In the rows, 128 means zero.
Each row has a class, written after it, and each block has its own classes.
130  114  70  88  198  190  144  116  150  83  138  108  105  126  95  129  164  93  107  149  84  105  120  107  139  78  87  183  116  121  139  132  105  117  157  162  123 -> <128>
126  119  63  97  191  197  144  107  161  79  129  106  117  131  97  125  172  90  114  162  102  116  111  109  125  63  83  186  112  110  139  123  97  148  156  152  131 -> <59>
126  110  71  68  185  196  157  95  141  95  141  98  98  126  60  116  162  88  110  124  115  103  131  96  127  77  75  186  106  118  137  129  137  144  171  126  136 -> <184>
115  139  81  117  169  124  128  120  79  195  94  90  139  131  93  129  205  116  149  139  138  135  139  103  126  73  89  157  143  113  173  113  105  175  142  132  165 -> <45>
115  123  78  131  156  120  133  106  84  177  102  82  130  111  125  115  211  122  154  115  126  140  131  107  131  45  97  154  141  99  185  116  134  184  154  133  168 -> <119>
109  113  89  136  147  122  118  102  78  164  85  85  149  118  104  102  185  133  142  117  124  132  174  134  127  61  102  150  168  122  185  99  130  170  142  147  155 -> <51>
125  134  82  153  137  115  131  99  77  165  99  80  139  128  122  126  211  150  162  104  116  145  169  121  131  48  103  148  152  121  162  98  135  184  139  141  171 -> <70>
134  113  67  82  192  197  137  116  164  84  144  118  101  110  91  126  167  90  115  137  106  106  135  95  138  60  68  176  115  118  145  107  115  141  151  142  145 -> <109>
132  142  74  148  124  116  130  118  77  169  88  70  146  127  119  110  201  135  172  117  108  138  149  124  129  53  112  156  150  117  184  100  117  176  150  126  165 -> <59>
129  169  76  140  153  109  115  119  67  177  88  94  153  121  110  118  242  139  157  113  125  142  176  122  104  52  122  140  157  112  165  99  99  178  127  148  169 -> <109>
106  104  84  127  142  120  125  106  79  159  108  81  145  116  119  89  209  125  170  103  129  153  154  120  126  46  113  144  159  123  187  100  123  177  153  138  170 -> <119>
114  107  77  89  180  174  149  109  173  86  153  116  99  131  70  119  156  97  113  143  118  109  142  108  122  75  72  184  129  147  109  115  109  133  170  138  136 -> <219>
127  110  70  91  181  193  146  115  153  77  128  116  118  118  83  117  164  82  113  146  107  119  133  114  137  61  65  183  115  120  129  122  100  135  153  156  133 -> <156>
106  167  80  143  154  114  118  118  75  188  64  90  146  111  109  107  216  118  149  109  130  126  197  140  91  52  112  140  160  114  148  104  119  189  124  153  155 -> <156>
123  117  70  51  190  200  144  99  144  101  136  115  100  124  78  110  149  77  108  129  100  107  129  103  124  73  85  188  105  114  136  123  128  136  161  130  137 -> <184>
125  112  82  164  132  112  136  109  71  158  111  72  144  109  148  108  231  155  167  102  123  125  148  121  143  39  100  141  159  115  185  106  126  175  153  128  164 -> <119>
117  161  80  133  148  104  127  117  69  187  68  91  155  118  113  123  232  128  155  112  123  127  176  135  105  64  122  154  164  108  150  115  107  180  130  142  148 -> <79>
124  113  73  83  184  173  142  102  162  90  138  122  114  126  83  114  167  113  108  157  102  124  144  113  114  69  82  188  123  135  121  124  94  141  149  153  130 -> <219>
136  121  69  73  196  186  146  118  148  99  132  116  102  135  91  133  178  83  119  147  118  117  104  84  129  89  58  203  111  113  124  134  116  149  147  140  142 -> <45>
120  161  82  142  158  95  122  108  77  180  84  84  162  139  120  107  215  132  163  118  126  123  176  137  104  53  115  153  166  121  162  102  115  173  140  134  149 -> <183>
124  100  69  82  185  194  149  95  161  86  137  106  103  126  103  116  188  91  118  136  103  122  115  93  124  49  82  190  103  114  148  138  102  155  158  151  142 -> <119>
126  108  87  137  134  114  130  114  77  153  101  87  158  119  96  118  218  122  160  121  138  157  159  116  141  44  87  144  155  120  188  80  116  179  151  129  184 -> <109>
130  90  74  94  183  184  153  108  154  74  144  106  109  129  104  113  191  103  115  141  109  113  118  101  139  42  76  182  121  121  141  127  104  139  163  156  138 -> <119>
125  115  69  90  174  179  154  111  167  87  151  116  106  126  72  121  157  94  114  137  118  115  136  104  120  70  69  187  122  142  109  117  115  140  169  136  144 -> <219>
124  121  70  87  185  179  133  97  163  94  140  129  111  126  96  119  169  105  114  150  100  121  142  112  107  59  88  186  130  132  121  127  95  145  146  153  131 -> <219>
117  104  64  88  192  193  154  118  168  89  141  91  92  132  74  124  158  86  116  148  119  95  112  109  142  87  70  178  114  119  128  116  129  144  184  131  134 -> <59>
124  122  93  110  147  129  131  97  65  174  80  87  156  124  86  97  189  122  153  115  123  157  170  130  116  47  112  154  146  110  195  101  137  174  137  130  165 -> <184>
140  122  63  89  197  186  132  106  158  63  137  112  120  125  84  116  184  105  105  142  113  109  138  94  122  53  80  177  112  126  145  117  99  142  143  156  136 -> <109>
132  154  72  140  143  106  131  122  70  181  71  97  166  118  118  133  234  134  161  114  126  144  147  126  125  49  107  154  157  108  162  114  98  173  134  137  161 -> <79>
135  114  68  77  186  192  135  109  146  92  134  118  97  119  92  126  141  80  103  136  97  101  96  97  144  74  63  202  122  107  140  130  117  137  161  147  140 -> <51>
119  141  103  117  158  122  133  107  73  188  85  88  135  128  90  119  185  124  141  130  116  153  146  110  128  53  105  165  127  107  188  111  110  167  147  129  156 -> <184>
127  131  88  148  135  120  123  102  79  163  103  80  141  123  123  115  199  153  165  102  111  139  187  126  131  51  111  144  157  127  167  101  133  183  127  139  167 -> <70>
115  105  76  94  179  196  157  111  155  93  161  107  103  128  82  128  147  95  110  132  119  105  143  101  138  68  72  168  117  134  117  94  127  137  169  135  149 -> <70>
129  119  75  89  191  178  152  100  152  92  136  111  122  145  93  127  177  93  115  157  107  113  128  110  130  54  77  192  129  120  132  121  106  140  160  148  128 -> <183>
118  115  78  139  141  119  121  105  68  155  91  85  158  111  100  105  186  125  148  106  130  150  159  128  137  57  90  146  162  114  182  92  134  163  152  152  165 -> <51>
144  111  80  86  196  178  158  107  135  96  120  107  109  119  89  125  176  110  107  139  113  130  112  93  126  80  62  205  98  97  146  139  135  155  153  134  128 -> <184>
140  126  66  90  174  172  148  102  151  103  136  121  113  117  101  124  171  106  122  142  103  131  123  96  105  74  72  209  115  119  127  136  123  163  154  128  141 -> <219>
119  165  79  143  151  112  125  121  68  183  68  100  156  119  127  128  232  124  154  110  122  133  178  133  100  53  118  153  165  104  146  112  102  184  127  150  148 -> <79>
122  94  65  66  191  193  141  111  164  89  151  109  93  116  101  110  166  86  122  128  103  104  117  98  137  65  80  179  116  120  138  131  117  138  166  149  137 -> <119>
121  112  84  130  130  115  131  98  66  171  105  88  158  123  103  109  192  129  167  111  125  167  164  121  131  47  99  149  149  119  186  82  133  179  145  127  183 -> <70>
115  115  63  88  178  193  152  93  152  91  158  105  98  134  78  122  152  89  109  122  118  97  140  92  117  66  78  174  113  133  119  106  135  148  166  132  146 -> <70>
115  102  68  81  191  204  147  131  172  89  141  115  94  116  100  114  137  79  116  143  104  105  132  119  127  87  75  175  123  111  127  98  129  137  167  142  128 -> <59>
126  115  69  74  182  190  141  109  167  97  151  127  100  115  92  119  146  96  114  145  100  120  134  103  120  72  79  191  122  131  118  123  113  144  157  137  140 -> <219>
110  150  84  147  145  106  126  131  74  187  64  93  153  106  115  106  212  128  151  113  133  130  198  139  95  53  109  139  170  120  153  93  122  183  126  149  152 -> <156>
128  111  67  74  183  190  139  113  151  92  157  112  94  117  78  122  161  84  111  139  102  98  144  93  140  71  75  173  115  118  144  110  112  136  161  140  139 -> <109>
150  134  69  87  199  180  147  129  150  88  126  111  96  118  104  129  158  92  108  134  92  110  110  87  125  78  79  204  112  112  135  140  131  129  145  151  129 -> <128>
130  118  68  76  185  193  143  100  152  86  119  118  119  134  90  136  187  89  114  150  98  121  108  103  136  50  84  200  118  117  135  141  82  143  151  151  133 -> <79>
126  108  80  92  179  202  148  95  156  88  145  119  117  133  91  121  149  95  109  147  100  124  144  104  122  49  79  186  107  121  145  106  107  145  142  142  145 -> <70>
122  111  64  104  177  192  150  97  139  84  146  99  108  113  80  133  167  90  98  136  114  89  114  98  144  72  63  180  126  115  128  126  117  142  171  152  137 -> <51>
117  155  95  135  162  121  128  114  53  188  74  89  156  127  101  102  208  131  146  110  128  133  196  141  88  57  124  146  158  109  166  103  131  181  133  140  148 -> <184>
133  117  65  82  190  197  134  115  163  77  149  116  106  110  89  120  166  88  114  134  109  105  142  95  136  63  72  174  117  121  139  104  115  138  150  143  145 -> <109>
131  108  70  80  185  203  138  110  147  86  143  121  102  111  97  122  133  72  103  132  102  104  108  100  142  78  61  197  121  105  133  120  131  136  166  143  139 -> <51>
115  103  78  86  189  192  158  102  140  85  143  104  103  132  69  118  168  95  101  129  121  104  138  108  127  75  77  170  113  124  125  116  121  135  172  142  126 -> <184>
123  165  72  146  159  112  112  100  74  176  70  91  154  114  114  119  220  129  143  102  133  124  171  132  97  61  107  150  156  102  157  117  128  181  133  155  155 -> <51>
118  106  70  76  184  199  152  128  155  102  135  129  103  107  105  138  159  77  111  137  103  109  127  109  145  70  71  183  131  108  119  111  111  134  156  142  132 -> <79>
114  142  82  122  163  120  132  103  86  193  91  87  142  138  99  123  194  118  150  133  122  143  156  116  124  43  103  159  153  112  180  111  117  186  145  137  161 -> <183>
125  137  83  132  154  110  132  122  79  174  98  81  143  115  96  119  211  137  142  133  131  136  149  97  132  45  95  156  145  119  192  86  115  172  149  120  174 -> <109>
151  120  77  77  183  180  152  103  130  97  122  114  108  117  97  117  163  99  114  130  99  128  116  93  122  68  70  207  101  97  151  134  137  147  148  129  132 -> <184>
108  109  72  96  184  176  151  117  175  90  152  117  102  113  73  117  156  99  111  134  127  104  161  114  114  82  71  168  135  145  98  102  120  136  163  143  135 -> <219>
140  117  66  77  182  187  141  102  143  76  124  121  124  128  100  132  186  96  109  148  98  124  112  102  140  53  83  198  116  110  131  143  87  143  145  155  128 -> <79>
133  124  62  88  199  196  138  109  154  82  129  114  110  121  110  128  172  97  108  140  87  108  131  104  118  63  97  179  119  127  136  131  112  122  152  168  122 -> <128>
137  122  85  157  143  113  141  117  70  165  102  78  155  134  114  125  218  145  167  119  123  135  171  140  159  35  90  143  180  120  171  99  124  172  151  142  164 -> <183>
121  108  68  81  173  193  152  121  149  92  139  112  98  107  80  117  154  76  116  138  103  106  129  106  146  69  60  183  122  116  126  116  112  137  158  143  140 -> <156>
114  156  80  135  139  101  121  104  84  187  88  99  150  116  109  109  213  131  157  114  127  138  188  134  79  62  118  152  165  128  142  106  116  194  133  136  163 -> <219>
125  117  83  113  130  122  127  111  73  167  79  96  158  97  111  116  214  118  161  102  135  146  169  133  125  55  110  144  170  113  161  102  122  191  133  140  170 -> <79>
123  136  97  126  158  121  140  109  72  190  81  81  144  120  88  120  197  131  146  127  126  150  151  114  129  51  98  161  136  107  190  105  126  170  148  123  163 -> <184>
106  101  80  126  133  120  134  99  77  173  100  79  138  123  122  96  213  128  162  105  119  151  164  120  128  45  108  147  149  115  190  106  131  186  153  134  171 -> <119>
131  110  73  96  187  182  140  96  147  71  125  111  120  127  88  121  167  102  91  154  100  102  121  111  132  71  73  194  123  116  134  131  98  131  148  172  120 -> <51>
138  121  72  83  199  194  147  127  148  103  138  118  108  127  99  132  170  90  115  148  124  113  109  80  124  92  58  201  111  114  128  135  120  155  146  132  138 -> <45>
136  124  77  93  190  168  157  107  150  106  128  104  110  138  103  130  176  101  118  147  109  113  118  98  126  74  69  207  120  112  132  132  128  156  162  132  129 -> <183>
126  115  72  85  182  195  140  90  150  85  124  112  113  125  88  124  162  89  96  148  100  108  118  99  126  63  76  199  114  116  140  129  106  140  158  157  133 -> <51>
131  132  74  153  128  120  136  102  71  177  103  83  151  116  126  130  209  146  165  107  114  144  167  119  137  43  92  145  146  113  175  93  133  184  139  126  179 -> <70>
125  129  78  137  143  116  131  121  75  173  100  81  147  123  111  124  225  133  175  116  131  135  156  116  145  77  85  151  158  122  163  103  119  168  141  131  167 -> <45>
130  106  77  66  190  201  147  113  139  100  138  118  104  121  81  116  147  89  109  133  100  114  130  109  138  72  78  180  109  112  142  119  114  133  159  139  133 -> <184>
136  133  76  133  137  130  126  123  72  175  98  90  150  115  118  122  211  126  173  106  130  139  161  116  138  62  88  145  154  120  167  99  118  175  134  134  177 -> <45>
127  168  81  137  166  118  110  119  82  163  84  86  149  119  108  107  223  137  148  110  128  119  196  126  94  54  121  141  152  122  161  96  113  180  129  147  158 -> <109>
147  118  64  74  189  189  131  98  154  72  130  114  121  137  84  119  184  96  115  150  92  117  127  101  130  52  79  194  105  119  156  125  94  140  148  150  141 -> <109>
129  107  65  82  190  188  136  95  156  74  142  108  108  129  111  106  185  101  109  138  102  102  119  99  126  47  89  183  111  116  142  144  96  150  146  158  133 -> <119>
115  146  85  119  156  131  137  108  80  185  74  88  141  119  96  138  206  115  140  131  123  144  140  117  133  41  105  160  149  104  168  114  116  178  143  140  168 -> <79>

A new block, with new classes.
121  194  155  50  144  97  106  115  90  122  135  83  211  132  163  151  175  160  108  164  116  122  115  126  154  146  152  109  103  136  186  183  181  150  124  75  108 -> <135>
142  137  121  113  120  131  129  114  106  125  121  114  144  147  139  134  138  146  149  135  151  140  125  125  138  122  125  105  124  154  137  111  138  143  115  119  116 -> <127>
140  126  100  156  125  156  135  161  144  145  153  135  123  179  116  105  89  74  129  135  121  151  201  132  173  146  138  145  152  152  14  90  107  96  197  119  131 -> <88>
101  156  114  142  112  139  117  147  149  137  166  158  151  196  107  125  103  101  142  139  118  118  199  138  179  152  149  123  149  165  59  88  112  91  175  126  110 -> <170>
120  145  105  127  107  142  137  114  128  128  144  83  155  161  154  145  95  78  151  149  164  133  164  118  168  128  138  114  156  161  85  120  118  137  145  99  131 -> <127>
160  138  102  127  125  124  126  135  135  134  130  117  134  142  129  134  133  104  149  134  139  119  136  149  151  150  118  127  143  133  123  117  103  124  131  145  136 -> <20>
168  156  115  120  122  147  130  113  103  137  128  98  150  146  157  129  110  98  125  144  153  142  136  125  122  141  122  105  129  152  117  119  130  148  135  117  118 -> <85>
153  166  126  122  127  141  115  116  94  138  148  122  161  149  142  115  125  131  137  138  132  130  144  114  144  123  132  112  114  161  107  111  156  141  152  110  89 -> <85>
129  125  99  148  94  186  151  147  127  147  136  102  137  145  143  119  86  84  135  132  163  124  167  134  149  127  140  106  129  165  50  127  92  112  164  120  122 -> <131>
146  113  112  147  120  167  156  133  125  155  136  92  129  136  162  116  66  43  113  156  174  156  138  126  134  151  116  95  111  165  78  112  94  117  157  111  138 -> <170>
132  121  112  114  146  97  124  145  148  116  128  135  122  133  123  131  135  103  128  110  122  99  133  141  121  125  110  152  154  102  160  130  107  129  108  146  156 -> <135>
163  126  106  129  108  145  134  134  123  141  134  94  145  165  144  120  101  68  145  136  140  143  155  131  146  145  113  117  125  158  74  101  104  125  157  122  126 -> <27>
102  101  144  138  135  130  133  155  119  144  123  125  128  91  138  146  144  176  94  131  106  122  100  129  110  110  125  135  96  104  151  162  132  136  113  102  119 -> <131>
102  127  153  126  146  111  115  139  114  138  130  146  129  104  112  138  141  186  85  139  95  129  106  137  122  108  119  133  100  104  159  151  144  126  123  95  121 -> <73>
132  118  141  133  145  122  127  144  104  145  132  151  123  106  105  109  134  174  113  126  125  134  113  130  120  97  114  127  87  128  138  122  131  114  130  120  111 -> <73>
132  125  115  162  138  116  125  166  139  144  150  149  121  157  105  116  139  126  130  124  117  112  159  131  148  139  114  143  133  113  94  86  117  97  157  120  122 -> <48>
124  159  108  105  120  126  125  122  134  123  164  92  157  162  142  123  103  97  150  148  135  123  162  129  169  136  146  124  145  141  86  113  126  131  160  109  129 -> <210>
105  139  136  115  121  146  130  141  112  137  138  137  152  161  112  131  128  142  123  142  106  150  168  133  159  141  159  135  129  154  70  135  140  108  166  113  104 -> <88>
110  169  151  88  126  130  128  121  77  142  136  98  182  117  136  146  155  179  125  165  129  140  116  140  160  150  150  101  97  161  143  179  144  135  130  106  96 -> <20>
119  163  115  116  108  151  129  123  130  131  151  114  166  185  134  125  102  83  139  152  145  120  179  129  179  157  147  100  142  173  77  108  119  112  164  118  115 -> <170>
156  147  133  80  128  136  131  103  105  112  108  88  164  131  140  118  148  134  132  144  134  145  123  110  133  131  138  114  113  145  133  132  166  148  131  115  117 -> <88>
154  107  132  118  151  74  111  152  130  122  111  153  127  139  111  139  184  174  139  113  92  120  112  139  102  136  98  153  126  98  185  92  118  127  87  158  130 -> <27>
134  182  117  108  132  103  108  149  122  129  169  141  171  186  102  121  141  129  144  139  124  117  203  120  180  132  143  137  150  150  83  85  136  99  160  111  105 -> <73>
99  87  119  210  130  168  148  152  110  177  158  136  94  83  142  114  56  92  88  132  137  149  129  131  124  101  115  134  96  150  63  139  95  112  178  100  116 -> <85>
146  158  122  82  137  110  106  118  142  112  119  110  153  140  148  148  154  121  122  130  114  101  116  145  123  136  126  126  138  109  186  152  150  149  114  121  139 -> <135>
161  170  103  108  125  101  110  138  144  119  145  143  145  179  102  128  147  106  151  123  128  109  184  130  159  134  128  139  163  130  106  75  124  98  136  138  128 -> <73>
124  68  118  184  141  141  130  152  162  147  114  165  66  91  110  134  104  141  115  114  96  112  93  164  109  112  101  149  129  90  139  140  86  123  125  157  151 -> <20>
183  133  84  152  118  144  109  121  161  121  129  148  103  164  118  106  111  84  164  96  132  85  155  132  128  107  109  142  172  127  107  64  114  129  138  170  130 -> <85>
98  183  152  95  145  93  93  134  108  132  153  119  189  132  122  159  180  205  117  160  78  112  128  138  180  144  151  134  113  125  164  166  174  139  136  91  93 -> <20>
143  211  132  42  121  109  107  90  105  109  149  70  218  168  161  138  170  118  154  167  155  116  142  108  176  158  146  84  114  165  162  119  181  154  129  93  100 -> <170>
159  158  124  54  119  132  125  68  120  108  103  44  166  119  183  145  143  120  135  159  149  128  75  129  126  135  136  92  124  118  184  153  162  172  103  105  144 -> <210>
155  160  123  74  117  140  130  86  106  118  118  62  183  138  168  122  133  93  140  158  175  127  110  109  151  140  127  79  101  160  156  125  157  156  125  102  117 -> <170>
136  136  111  110  140  96  95  124  172  104  131  157  112  152  117  140  159  159  144  117  79  91  118  151  125  127  127  152  162  73  169  93  143  136  110  154  143 -> <210>
134  135  137  83  134  129  130  93  113  121  118  83  145  104  172  143  130  146  115  159  126  144  76  134  118  130  139  101  102  110  173  158  159  162  112  105  134 -> <210>
179  149  80  122  107  142  112  117  159  121  132  134  119  178  103  97  116  76  178  106  144  91  168  129  152  103  117  128  162  137  89  63  120  114  153  152  129 -> <73>
167  99  98  154  123  149  135  124  152  128  111  124  95  128  122  101  120  101  152  114  152  99  112  132  119  116  100  117  128  104  126  88  114  127  139  146  140 -> <48>
105  178  142  93  143  67  75  118  137  106  137  157  169  189  101  183  202  202  161  132  72  107  145  131  162  143  157  145  162  103  185  104  183  142  100  112  96 -> <127>
138  150  120  118  137  107  108  142  123  129  146  165  138  153  88  106  150  160  144  115  112  108  155  128  152  102  123  138  124  126  121  85  141  107  139  134  107 -> <73>
131  93  137  125  125  131  130  131  111  132  102  120  120  113  128  139  137  150  124  126  123  132  98  148  105  131  114  120  108  129  156  134  106  131  106  143  127 -> <27>
132  200  117  78  102  134  113  104  124  114  142  88  191  180  126  138  163  128  166  148  143  101  166  126  180  152  161  105  142  143  118  111  170  124  149  108  99 -> <48>
137  101  143  109  136  106  111  118  133  121  98  114  129  102  140  155  157  157  121  127  97  121  75  138  107  120  110  132  104  90  196  134  143  152  91  127  132 -> <27>
115  142  127  113  122  137  121  106  140  121  139  102  155  141  154  141  109  92  113  158  131  123  133  124  156  141  137  108  123  133  130  128  147  139  143  101  129 -> <170>
156  153  110  101  139  103  119  133  131  125  144  118  145  169  137  125  144  125  152  136  123  126  140  133  141  149  132  131  146  123  126  92  127  124  128  136  130 -> <210>
148  110  107  162  139  147  130  155  140  141  121  162  91  152  110  90  107  114  156  97  125  132  133  133  106  111  106  139  116  127  112  83  103  97  129  162  126 -> <93>
178  131  111  90  142  119  124  118  125  114  100  116  136  135  137  110  150  116  148  110  144  106  103  134  107  122  105  118  127  123  183  124  131  146  103  153  139 -> <135>
99  126  152  113  138  122  130  135  110  131  123  140  146  128  121  139  139  170  107  145  125  140  116  135  119  147  130  111  104  142  159  131  128  123  107  124  116 -> <170>
165  208  85  74  104  106  105  137  149  104  159  102  200  212  133  140  181  98  182  123  147  84  213  111  189  149  153  140  179  144  101  72  153  119  138  131  109 -> <131>
106  106  124  163  136  137  128  164  128  148  142  173  100  117  91  129  127  164  121  121  105  126  135  168  133  132  121  147  126  129  114  130  93  107  139  155  123 -> <20>
158  122  102  141  124  146  124  132  129  138  135  133  120  130  118  106  119  116  147  124  133  118  131  145  152  118  112  127  121  143  105  113  116  128  156  144  124 -> <20>
123  159  126  109  130  104  98  117  151  113  131  125  153  150  115  143  178  157  137  132  100  85  131  126  159  131  139  135  139  87  157  111  176  128  134  107  116 -> <48>
126  162  137  102  144  112  125  144  91  147  163  110  172  151  144  124  137  157  127  163  119  156  141  128  161  152  147  116  105  148  103  123  143  121  154  92  104 -> <210>
133  119  130  122  127  129  134  125  126  123  104  122  118  121  113  135  154  159  132  126  135  105  101  140  107  135  120  116  125  103  170  126  125  125  101  145  127 -> <48>
158  124  104  134  133  124  117  137  139  128  129  146  116  130  104  112  142  138  157  115  120  100  129  143  146  121  112  139  137  124  133  102  116  126  131  164  125 -> <20>
134  134  121  151  151  110  117  169  135  137  126  170  115  165  107  117  136  143  139  113  102  139  147  138  112  142  113  147  125  116  131  90  105  92  116  148  127 -> <93>
152  60  121  137  117  158  154  122  123  133  84  108  86  94  140  132  110  114  128  114  150  142  78  153  71  122  91  113  107  125  160  136  84  144  95  161  150 -> <27>
181  131  109  102  113  146  134  96  122  121  100  93  127  116  136  109  118  99  139  128  169  119  105  124  110  102  103  98  119  138  145  117  123  142  118  131  140 -> <73>
191  138  95  101  107  163  139  88  125  120  107  64  136  120  157  111  111  77  161  136  178  114  106  131  140  123  109  93  128  154  135  136  118  158  130  145  143 -> <20>
140  125  108  143  118  162  137  132  130  143  154  119  139  162  140  94  75  70  134  147  154  134  164  117  165  132  125  104  115  169  61  91  119  120  180  116  116 -> <170>
129  106  116  142  117  143  130  121  143  132  112  121  106  135  146  155  109  121  129  132  130  131  111  140  118  117  118  120  141  121  135  126  120  141  111  122  139 -> <127>
138  160  143  74  130  118  124  104  94  120  131  92  188  140  152  126  150  133  130  160  153  131  117  107  151  144  129  89  96  157  160  127  161  149  123  99  107 -> <170>
94  105  139  132  154  104  129  156  131  123  135  147  132  131  105  127  136  157  107  132  90  133  151  122  145  121  131  166  134  106  110  130  129  122  138  117  133 -> <88>
158  86  128  118  141  152  155  121  99  138  92  97  115  84  157  108  107  111  107  127  165  144  70  137  81  116  97  103  88  136  171  166  111  151  111  129  145 -> <135>
124  162  116  88  121  131  133  105  111  125  152  64  174  147  161  121  110  98  141  163  151  136  145  122  170  141  146  107  136  149  96  132  132  144  155  90  134 -> <210>
139  180  132  62  93  149  124  95  83  131  133  46  209  165  167  142  139  102  150  165  152  138  144  123  172  153  152  86  112  186  108  150  150  145  151  89  97 -> <27>
112  126  129  125  121  127  131  133  113  130  124  152  129  154  116  153  144  167  143  126  130  140  136  142  129  131  133  123  141  144  134  118  122  123  107  137  116 -> <127>
136  135  119  116  110  134  107  111  141  126  130  90  154  146  144  145  129  101  140  139  111  115  133  134  152  132  131  127  129  128  124  124  143  143  150  107  119 -> <27>
131  159  135  85  123  125  127  109  100  123  116  109  165  123  127  145  161  168  133  145  133  124  110  147  144  141  137  110  119  144  166  163  136  139  109  137  120 -> <20>
131  122  124  125  119  147  135  126  119  135  114  119  125  110  126  137  124  142  127  133  137  123  106  158  128  131  121  115  120  141  141  158  100  130  120  146  133 -> <20>
105  125  138  117  141  102  121  139  136  115  125  161  132  143  105  141  158  162  127  124  115  111  130  138  119  146  124  133  137  120  172  105  120  117  92  155  128 -> <170>
125  111  143  124  130  117  111  131  124  134  122  118  135  117  136  147  142  152  116  138  90  127  104  137  126  128  120  134  104  111  151  134  141  140  126  110  116 -> <27>
168  108  91  144  130  129  132  144  153  132  134  138  96  156  126  112  109  98  155  121  129  124  140  145  124  141  116  138  158  116  98  76  90  111  137  161  148 -> <210>
142  134  135  117  149  115  124  139  111  126  102  140  126  133  120  110  153  167  142  113  115  132  101  123  95  122  108  126  99  118  178  112  131  120  88  148  119 -> <93>
89  83  146  145  155  122  154  146  103  146  143  124  113  89  135  118  97  160  97  145  116  160  100  131  112  119  118  136  96  112  120  148  110  133  128  108  138 -> <210>
140  165  132  103  139  100  121  135  115  123  135  109  167  149  122  134  175  162  134  144  132  118  138  122  143  153  132  119  120  119  152  110  153  123  123  111  112 -> <48>
118  192  122  76  135  101  110  128  115  117  164  100  204  180  137  127  142  107  137  145  126  110  186  119  189  139  150  129  145  153  112  143  152  132  163  90  118 -> <135>
95  124  135  129  143  106  119  154  136  126  139  179  130  160  99  134  150  163  122  125  105  116  150  141  133  144  128  138  140  128  142  99  115  106  116  148  121 -> <170>
103  93  127  169  151  136  133  188  127  155  144  196  94  139  98  112  104  148  104  110  102  131  150  164  111  125  121  150  125  133  99  131  85  92  151  149  126 -> <135>
131  143  119  108  136  80  81  126  173  103  118  176  119  149  87  142  177  169  148  106  82  64  127  143  126  98  120  158  165  74  186  93  139  123  98  150  136 -> <73>
124  54  114  184  149  138  144  181  157  143  120  205  47  118  96  113  90  126  112  88  107  118  128  165  74  114  101  161  142  101  125  119  65  99  119  189  154 -> <135>
